Here is a tiny trained network, its code and every weight. The questions are about switching its units off for an input and a class, where a switched-off unit gives its printed mean instead of its output.

import numpy as np


def w(rows, s, z=0):
    codes = np.array(rows[::2]) - 128.0
    scale = np.full(codes.shape[1], s)
    scale[-1] = z or s
    return codes * scale


def f(y):
    return np.maximum(y, 0)


def log_softmax(a):
    a = a - a.max(-1, keepdims=True)
    return a - np.log(np.exp(a).sum(-1, keepdims=True))


def net(x, mask):
    res = np.array(x, float).reshape(1, 7) / 4 @ E
    y = f(res @ A[0][:, :-1].T + A[0][:, -1])
    res = res + np.where(mask, y, B[0][:, -1]) @ B[0][:, :-1]
    return log_softmax(res[-1] @ U[:, :-1].T + U[:, -1])


A, B = {}, {}
E = w([
[208,207,98,73],'x0',
[40,175,100,57],'x1',
[128,128,129,128],'x2',
[138,30,145,32],'x3',
[129,90,1,149],'x4',
[128,127,128,127],'x5',
[128,128,127,128],'x6',
],0.0077)
A[0] = w([
[126,115,56,136,122],'n1',
[113,154,118,160,124],'n2',
[137,78,85,90,91],'n3',
[112,156,131,162,169],'n4',
[97,164,118,126,50],'n5',
[108,201,116,219,45],'n6',
[132,67,164,36,55],'n7',
[146,97,124,80,75],'n8',
[130,134,171,122,145],'n9',
[103,116,147,139,65],'n10',
[128,101,34,149,134],'n11',
[120,170,249,105,122],'n12',
[87,125,137,166,43],'n13',
[63,149,117,101,68],'n14',
[225,100,168,173,2],'n15',
[183,93,118,176,52],'n16',
[140,106,169,93,107],'n17',
[115,158,219,117,135],'n18',
[20,72,172,185,84],'n19',
[60,175,124,60,51],'n20',
[127,82,135,67,122],'n21',
[91,129,125,122,112],'n22',
[189,182,82,85,62],'n23',
[90,148,119,93,63],'n24',
[124,102,141,146,24],'n25',
[134,96,116,100,91],'n26',
[86,131,65,92,110],'n27',
[132,120,64,138,131],'n28',
[127,195,120,176,116],'n29',
[103,156,160,106,84],'n30',
[165,174,102,88,33],'n31',
[80,214,148,164,116],'n32',
[168,149,124,109,42],'n33',
[105,119,145,143,72],'n34',
[190,191,162,81,48],'n35',
],0.016,0.0017)
B[0] = w([
[107,146,58,145,200],'n1',
[165,138,133,128,172],'n2',
[171,155,100,129,201],'n3',
[166,130,134,124,178],'n4',
[129,141,163,145,169],'n5',
[218,159,148,114,239],'n6',
[228,151,152,121,241],'n7',
[171,138,148,120,183],'n8',
[116,146,91,137,171],'n9',
[122,102,128,108,153],'n10',
[97,146,26,149,228],'n11',
[95,162,2,162,254],'n12',
[136,94,140,100,167],'n13',
[105,141,185,160,195],'n14',
[61,171,222,179,217],'n15',
[71,160,184,163,193],'n16',
[172,162,119,134,181],'n17',
[97,145,34,157,223],'n18',
[96,16,146,43,246],'n19',
[84,161,207,175,229],'n20',
[195,141,150,132,208],'n21',
[112,126,156,135,161],'n22',
[98,33,139,77,211],'n23',
[104,143,172,149,179],'n24',
[114,122,144,111,150],'n25',
[158,147,133,126,171],'n26',
[86,152,131,168,207],'n27',
[104,142,64,129,192],'n28',
[202,138,140,120,211],'n29',
[94,142,113,147,177],'n30',
[112,66,143,87,187],'n31',
[180,152,142,134,235],'n32',
[114,98,153,99,160],'n33',
[115,112,128,104,151],'n34',
[93,45,126,73,209],'n35',
],0.029,0.0088)
U = w([
[118,163,38,134,253],'0',
[244,165,153,93,94],'1',
[106,49,149,36,122],'2',
[68,181,223,182,40],'3',
],0.011,0.00047)

Each question gives the input, the list of numbers given to net, and the class t.
The units are the neurons (one row each of A and B). Each row of codes is followed by its name. A weight is (code - 128) times the scale printed after its matrix; where a second scale follows, it is the last column's (A, B and U).
mask holds one flag per neuron, in row order. A switched-off neuron (its flag False) gives its mean, the last column of its row in B, instead of its output. The means were averaged over made-up inputs and are rounded, as every weight is.
A unit's drop is (log p(t) with every unit on - log p(t) with that unit switched off) / (log p(t) with every unit on - log p(t) with every unit switched off).
The circuit of an input: a set's keep is (log p(t) with only the set's units on - log p(t) with every unit switched off) / (log p(t) with every unit on - log p(t) with every unit switched off). Starting from the 12 units with the biggest drops (on a tie, the unit counted first), units are removed one at a time, each time the one whose removal leaves the highest keep (on an exact tie, the one counted first), for as long as the keep stays at least 0.8.
circuit, biggest first: the units of the circuit, biggest drop first
most important unit: the unit with the biggest drop
k most important neurons: the k neurons with the biggest drops, biggest first
drop when u is switched off: that unit's drop, to one decimal
input [4,-6,-6,-5,3,-7,-1], class 3: circuit, biggest first => (n15)
input [2,-7,-5,2,-7,6,-2], class 0: 3 most important neurons => (n12 n18 n20)
input [5,-6,-5,-5,1,6,-1], class 3: 3 most important neurons => (n15 n16 n19)
input [-3,-8,2,-8,-1,1,5], class 1: 3 most important neurons => (n6 n29 n20)
input [-2,4,-4,-2,3,0,2], class 3: 3 most important neurons => (n12 n18 n14)
input [-3,6,-8,-7,-5,-3,7], class 1: 2 most important neurons => (n6 n32)
input [-5,-7,7,5,-8,3,-6], class 0: 2 most important neurons => (n12 n18)
input [-6,3,3,5,-6,-5,-1], class 0: 3 most important neurons => (n12 n18 n23)
input [-8,-7,0,7,-1,-5,6], class 2: 2 most important neurons => (n19 n6)
input [-8,-7,-1,4,6,-3,8], class 2: 2 most important neurons => (n19 n12)
input [-2,-1,0,-3,2,-7,-8], class 1: 2 most important neurons => (n12 n18)
input [4,-6,7,5,-3,6,4], class 3: 2 most important neurons => (n15 n6)
input [-3,5,3,7,1,-5,-8], class 1: drop when n7 is switched off => 0.3
input [5,4,-7,-1,-4,-1,-2], class 2: most important unit => n35
input [6,-5,-2,-3,-1,4,1], class 2: drop when n35 is switched off => 0.2
input [6,-2,3,-7,-8,0,6], class 0: drop when n18 is switched off => 1.2
